Questions about the row below.
1) What is the entry just right of the smallest entry?
2) What is the entry just right of 61?
[ 61   1 -43 -17]
1) -17
2) 1

[[ 391 -410  221  559  -47  513]
 [ 333 -350  169  496   -5  457]
 [ 388 -402  288  580 -100  495]
 [-331  453 -553 -957  180 -561]
 [ 362 -376  200  509  -42  472]
 [ 306 -302   35  285   19  371]
 [ 439 -451  180  516  -54  538]
 [ 194 -182  167  291  -58  239]
 [ 353 -358  131  414  -24  439]
 [  86  -66   36  119   23  117]]
Counting starts at 0.
The entry at row 1, column 0 is 333
The entry at row 0, column 0: 391
The bottom-left entry -> 86
The entry in row 0 and column 2 is 221
Read off the entry at row 1, column 1.
-350
The entry directly above 291 -> 516
Read off the entry in row 0 and column 1.
-410
Read off the entry directly below the smallest entry.
509
Read off the entry directly above the smallest entry.
580
The entry directly above -54 -> 19
The entry directly below 333 -> 388
The entry directly below 457: 495
The entry directly above 194 -> 439
Read off the entry in the top-right corner.
513
The entry just left of 516 is 180
The entry directly above the largest entry: 496
The entry directly above 200: -553
Read off the entry just right of the smallest entry.
180
The entry directly below the largest entry -> -957
The entry at row 1, column 2 is 169
The bottom entry of the column that holds the largest entry: 119
Read off the entry at row 2, column 1.
-402
Read off the entry just left of 495.
-100
Read off the entry in the bottom-right corner.
117
Read off the entry directly below 388.
-331
The top entry of the column that holds the smallest entry -> 559
Read off the entry just right of -66.
36

Read these off the grid that follows. Indices start at 0.
1) Give the entry in the top-right corner.
2) Give the entry just right of -262.
3) Give the entry just left of -262.
4) Give the top entry of the column that holds the smallest entry.
5) Give the entry just right of -349.
6) Give the entry at row 0, column 2.
7) Give the entry just left of 22.
8) Give the entry in the bottom-right corner.
-234  -518  -212   665   423  -392  -430  -314   460  -362  -270  -318  -169
  19  -349  -262  -569  -619  -134  -220    31  -486  -135  -316  -171    22
1) -169
2) -569
3) -349
4) 423
5) -262
6) -212
7) -171
8) 22

Read these off the array that follows. Indices start at 0.
1) Find the bottom entry of the column that holds the largest entry.
2) Find the top entry of the column that holds the smallest entry.
3) Find the entry just left of the smallest entry.
4) Find the top-right entry.
5) Find the entry at row 0, column 1.
6) Find the entry at row 2, column 0.
7) Find the entry in row 1 and column 1.
8) Find the entry directly below 591.
632,570,575,591,729,597,620,583,456,439,765,588,525
541,533,615,561,617,581,571,609,792,368,193,701,402
603,565,673,545,485,574,566,555,533,817,603,706,604
577,633,519,532,611,549,568,583,793,441,837,587,378
1) 837
2) 765
3) 368
4) 525
5) 570
6) 603
7) 533
8) 561
